Below is a small trained network, with its code and all its weights. Each question gives an input and a target symbol and asks what happens when units are switched off, that is, made to give their printed mean instead of their output.

import numpy as np


def w(rows, s, z=0):
    codes = np.array(rows[::2]) - 128.0
    scale = np.full(codes.shape[1], s)
    scale[-1] = z or s
    return codes * scale


def norm(h):
    return h / np.sqrt((h * h).mean(-1, keepdims=True) + 1e-5)


def f(y):
    return y / 2 * (1 + np.tanh(0.7978845608 * (y + 0.044715 * y**3)))


def softmax(a):
    e = np.exp(a - a.max(-1, keepdims=True))
    return e / e.sum(-1, keepdims=True)


def log_softmax(a):
    a = a - a.max(-1, keepdims=True)
    return a - np.log(np.exp(a).sum(-1, keepdims=True))


def net(x, mask):
    ids = ['ΠΣΨεξτ'.index(c) for c in x.split()]
    T = len(ids)
    res = E[ids] + P[:T]
    u = 0
    for l in range(2):
        r = norm(res)
        for j in range(2):
            rows = slice(4 * j, 4 * j + 4)
            q, k, v = (r @ M[l][rows].T for M in (Q, K, V))
            z = softmax(np.where(np.tri(T) > 0, q @ k.T / 4**0.5, -1e9)) @ v
            o = O[l][rows]
            res = res + np.where(mask[u + j], z, o[:, -1]) @ o[:, :-1]
        u += 2
        y = f(norm(res) @ A[l][:, :-1].T + A[l][:, -1])
        res = res + np.where(mask[u : u + 4], y, B[l][:, -1]) @ B[l][:, :-1]
        u += 4
    return log_softmax(norm(res)[-1] @ U[:, :-1].T + U[:, -1])


Q, K, V, O, A, B = {}, {}, {}, {}, {}, {}
E = w([
[91,110,129,110,85,170,52,195,116,157,55,142],'Π',
[131,7,170,107,55,114,120,124,101,167,67,96],'Σ',
[94,124,100,207,156,158,68,118,170,176,125,141],'Ψ',
[106,128,76,128,121,131,86,86,213,187,28,55],'ε',
[181,195,91,167,118,178,99,70,85,178,84,49],'ξ',
[100,122,137,140,206,165,111,115,139,90,138,104],'τ',
],0.019)
P = w([
[131,152,82,60,163,120,120,100,119,46,195,174],'0',
[139,95,130,150,171,122,135,101,122,119,71,189],'1',
[135,143,100,142,215,140,183,140,128,175,128,179],'2',
[191,161,162,179,116,154,109,157,169,98,142,119],'3',
[63,133,124,146,99,159,162,100,148,170,40,179],'4',
[79,127,49,88,192,174,131,174,80,148,109,11],'5',
[103,138,176,192,79,167,84,136,125,115,90,122],'6',
[34,119,142,74,107,234,181,151,127,153,130,87],'7',
[137,121,183,89,168,188,77,205,144,118,124,91],'8',
],0.012)
Q[0] = w([
[51,131,96,96,162,209,177,134,140,113,118,171],'0.h1',
[201,73,8,98,209,60,141,134,29,122,109,189],'0.h1',
[115,118,132,126,90,92,73,81,72,101,159,203],'0.h1',
[155,152,167,143,138,3,119,117,150,96,66,233],'0.h1',
[144,206,214,134,100,182,101,130,139,182,50,127],'0.h2',
[168,143,133,88,149,46,53,135,166,147,148,182],'0.h2',
[29,78,84,154,136,90,191,68,136,76,140,116],'0.h2',
[86,82,144,75,189,108,174,198,127,78,102,156],'0.h2',
],0.0055)
K[0] = w([
[61,161,161,178,205,114,170,166,106,102,206,89],'0.h1',
[254,149,132,71,158,162,114,145,193,134,185,164],'0.h1',
[109,45,101,82,130,48,121,160,172,180,182,150],'0.h1',
[132,117,81,123,137,133,153,32,170,127,141,213],'0.h1',
[206,111,82,139,50,246,195,95,122,196,113,95],'0.h2',
[128,192,35,90,194,153,100,152,72,107,172,130],'0.h2',
[103,143,172,96,212,75,129,160,216,122,113,179],'0.h2',
[114,86,153,87,119,122,174,119,135,69,163,147],'0.h2',
],0.0063)
V[0] = w([
[105,191,116,112,97,226,209,120,85,111,187,101],'0.h1',
[96,124,95,142,111,145,172,89,159,116,254,134],'0.h1',
[64,103,215,154,171,73,106,66,95,140,145,67],'0.h1',
[133,171,144,163,125,156,163,127,42,174,166,130],'0.h1',
[130,92,63,69,155,192,246,126,246,133,109,88],'0.h2',
[148,196,124,109,116,167,68,150,219,194,168,67],'0.h2',
[164,149,99,69,154,62,4,64,53,91,82,117],'0.h2',
[120,170,181,146,93,115,129,135,170,120,125,224],'0.h2',
],0.0055)
O[0] = w([
[157,102,189,122,140,190,157,108,90,197,60,160,56],'0.h1',
[229,87,86,101,26,165,140,102,128,164,93,123,3],'0.h1',
[165,162,135,221,82,115,163,111,204,153,77,92,155],'0.h1',
[137,113,73,106,161,178,55,180,152,161,179,124,90],'0.h1',
[113,178,38,109,172,70,123,99,154,127,105,205,155],'0.h2',
[79,130,134,140,146,151,127,110,98,76,172,80,123],'0.h2',
[92,134,75,114,156,48,170,113,130,78,161,199,203],'0.h2',
[141,107,84,194,167,124,96,155,189,174,72,254,41],'0.h2',
],0.0069,0.0057)
A[0] = w([
[90,145,137,85,101,151,83,184,118,130,73,171,117],'0.n1',
[126,84,27,141,126,219,58,175,104,77,90,88,237],'0.n2',
[97,179,143,121,138,50,72,81,134,253,239,114,9],'0.n3',
[127,132,128,157,187,160,125,61,163,111,182,63,76],'0.n4',
],0.0053,0.0012)
B[0] = w([
[165,253,84,240,254,137,200,80,42,67,95,95,163],'0.n1',
[209,123,197,118,95,107,91,180,198,114,143,238,254],'0.n2',
[210,104,94,167,127,216,80,81,104,211,133,131,135],'0.n3',
[242,75,195,63,80,129,173,108,132,109,30,127,223],'0.n4',
],0.0076,0.0036)
Q[1] = w([
[54,133,87,75,150,155,209,81,87,231,81,243],'1.h1',
[213,97,48,111,174,42,130,213,133,124,125,137],'1.h1',
[138,91,92,113,208,158,154,72,66,207,157,138],'1.h1',
[100,122,164,19,154,223,109,228,142,157,133,80],'1.h1',
[105,168,98,147,149,147,137,89,96,121,234,112],'1.h2',
[167,155,50,104,60,86,167,94,89,123,191,161],'1.h2',
[224,164,20,74,73,71,171,154,62,127,254,154],'1.h2',
[145,129,171,153,156,89,112,160,111,132,79,79],'1.h2',
],0.0082)
K[1] = w([
[199,122,71,26,167,123,137,190,128,195,202,125],'1.h1',
[168,148,188,140,89,66,149,59,135,40,234,139],'1.h1',
[124,156,153,48,133,77,106,191,157,118,212,148],'1.h1',
[141,107,199,156,149,136,1,176,124,108,114,3],'1.h1',
[135,118,84,134,148,105,153,119,193,79,145,129],'1.h2',
[103,31,123,113,154,86,199,82,191,145,131,152],'1.h2',
[155,82,123,129,132,39,130,91,195,146,171,150],'1.h2',
[69,143,137,183,152,141,105,109,118,109,147,64],'1.h2',
],0.0092)
V[1] = w([
[155,178,181,54,170,80,174,75,233,153,97,50],'1.h1',
[45,26,109,112,67,115,78,104,187,199,123,75],'1.h1',
[222,199,90,103,72,107,28,40,61,212,165,72],'1.h1',
[148,100,199,104,74,93,168,153,32,63,135,99],'1.h1',
[129,116,185,76,135,102,195,129,202,125,95,140],'1.h2',
[23,133,173,178,172,45,104,211,128,101,82,240],'1.h2',
[129,237,163,121,220,106,101,254,90,158,165,145],'1.h2',
[173,183,119,139,198,93,131,127,40,64,126,114],'1.h2',
],0.0065)
O[1] = w([
[175,151,174,124,207,156,133,80,89,138,172,231,239],'1.h1',
[178,138,75,151,174,105,178,85,133,73,110,140,255],'1.h1',
[146,144,116,176,118,87,107,182,125,148,220,139,109],'1.h1',
[109,254,151,169,76,146,153,93,121,116,127,114,182],'1.h1',
[136,71,98,127,187,133,200,124,155,105,119,145,111],'1.h2',
[99,121,127,70,84,140,137,131,177,81,166,145,51],'1.h2',
[109,142,95,141,140,152,116,144,153,108,135,170,72],'1.h2',
[80,139,121,109,197,228,96,165,98,112,87,113,236],'1.h2',
],0.01,0.0051)
A[1] = w([
[180,130,19,166,174,195,19,232,146,118,104,131,91],'1.n1',
[36,150,163,228,207,86,104,107,191,183,118,73,251],'1.n2',
[159,245,97,160,94,76,206,112,116,96,183,122,152],'1.n3',
[116,121,84,161,107,27,136,50,254,98,157,219,213],'1.n4',
],0.0054,0.0027)
B[1] = w([
[175,4,180,149,64,84,133,232,194,125,76,49,205],'1.n1',
[180,183,135,181,81,247,145,91,75,157,197,133,255],'1.n2',
[46,32,155,100,163,119,152,97,207,239,108,80,188],'1.n3',
[132,157,99,254,99,30,91,195,113,148,202,107,232],'1.n4',
],0.0082,0.0047)
U = w([
[37,152,137,68,136,159,99,169,165,125,136,109,128],'Π',
[153,57,138,88,125,50,184,185,142,159,89,71,124],'Σ',
[144,186,180,148,102,102,75,161,126,195,212,140,90],'Ψ',
[115,219,57,175,150,105,205,90,130,88,110,76,185],'ε',
[159,128,217,92,147,180,91,83,83,205,96,102,189],'ξ',
[186,96,110,102,254,116,164,126,92,81,159,171,5],'τ',
],0.0071,0.0024)

Each question gives the input, a string of symbols that net reads in full, and the target symbol t.
The units are the heads (4 rows each of Q, K, V and O) and the neurons (one row each of A and B). Each row of codes is followed by its name. A weight is (code - 128) times the scale printed after its matrix; where a second scale follows, it is the last column's (O, A, B and U).
mask holds one flag per unit, layer by layer, with each layer's heads first. A switched-off unit (its flag False) gives its mean, the last column of its rows in O or B, instead of its output. The means were averaged over made-up inputs and are rounded, as every weight is.
A unit's drop is (log p(t) with every unit on - log p(t) with that unit switched off) / (log p(t) with every unit on - log p(t) with every unit switched off).
The circuit of an input: a set's keep is (log p(t) with only the set's units on - log p(t) with every unit switched off) / (log p(t) with every unit on - log p(t) with every unit switched off). Starting from all 12 units, units are removed one at a time, each time the one whose removal leaves the highest keep (on an exact tie, the one counted first), for as long as the keep stays at least 0.8.
units of the circuit, in order: the units of the circuit, biggest drop first
top k neurons: the k neurons with the biggest drops, biggest first
k most important neurons of layer l: the k neurons of layer l with the biggest drops, biggest first
heads that matter: for each layer, one digit per head in row order, 1 if its drop is at least 0.15 and else 0, layers parted by /
input Π Π Σ Σ Σ Π Ψ, target Π: units of the circuit, in order	[1.h2; 0.n1]
input Σ ε ξ τ, target ξ: units of the circuit, in order	[1.h2; 0.n4]
input Ψ ξ Ψ τ Π, target Σ: heads that matter	10 / 10
input Ψ Ψ Σ ε Σ Σ Σ Σ ε, target ε: heads that matter	00 / 10
input Π ξ Π, target Π: heads that matter	00 / 11
input ξ Ψ ε, target ξ: heads that matter	01 / 01
input Ψ ξ Π Σ Σ τ, target Π: units of the circuit, in order	[0.n1; 1.h2]
input Π Ψ Σ ξ Σ Σ, target Ψ: units of the circuit, in order	[1.h1; 0.h2]
input ε Σ ε Σ Σ Π ε, target Π: units of the circuit, in order	[1.h2]
input τ ξ ξ ξ τ ξ Σ τ, target ξ: top 2 neurons	[0.n4; 1.n4]
input Σ Σ Σ ξ Σ ξ Π ε, target Ψ: units of the circuit, in order	[1.h1; 0.n2]
input Ψ Σ Ψ, target Σ: heads that matter	00 / 10
input ε τ ε ε Σ Σ Ψ Σ ξ, target Σ: units of the circuit, in order	[1.h1; 1.n1]
input Σ Π Ψ ε, target Π: units of the circuit, in order	[0.n1; 1.h2]
input Π Σ τ Ψ ξ, target ξ: heads that matter	00 / 10
input Σ Ψ Σ Π, target Σ: units of the circuit, in order	[1.h1]
input Σ ξ ε ξ, target Ψ: heads that matter	10 / 10
input ξ τ Σ Ψ Ψ Σ Ψ Π, target ε: heads that matter	00 / 10
input τ ε Π ε Ψ, target Π: units of the circuit, in order	[1.h2; 1.h1]
input Σ Π Σ τ, target Π: units of the circuit, in order	[1.h2; 0.n1]
input ε Σ Σ ξ Σ, target ε: units of the circuit, in order	[1.h1; 0.n1]
input Σ Σ Σ Σ Ψ Ψ ε Σ, target Σ: units of the circuit, in order	[1.h2; 1.h1]
input Σ Σ Σ Π, target ε: most important neuron of layer 0	[0.n2]
input Σ Σ Σ ξ τ Ψ τ ε, target Σ: top 2 neurons	[1.n1; 0.n3]
input Σ Π Σ ξ Ψ, target ξ: heads that matter	11 / 01
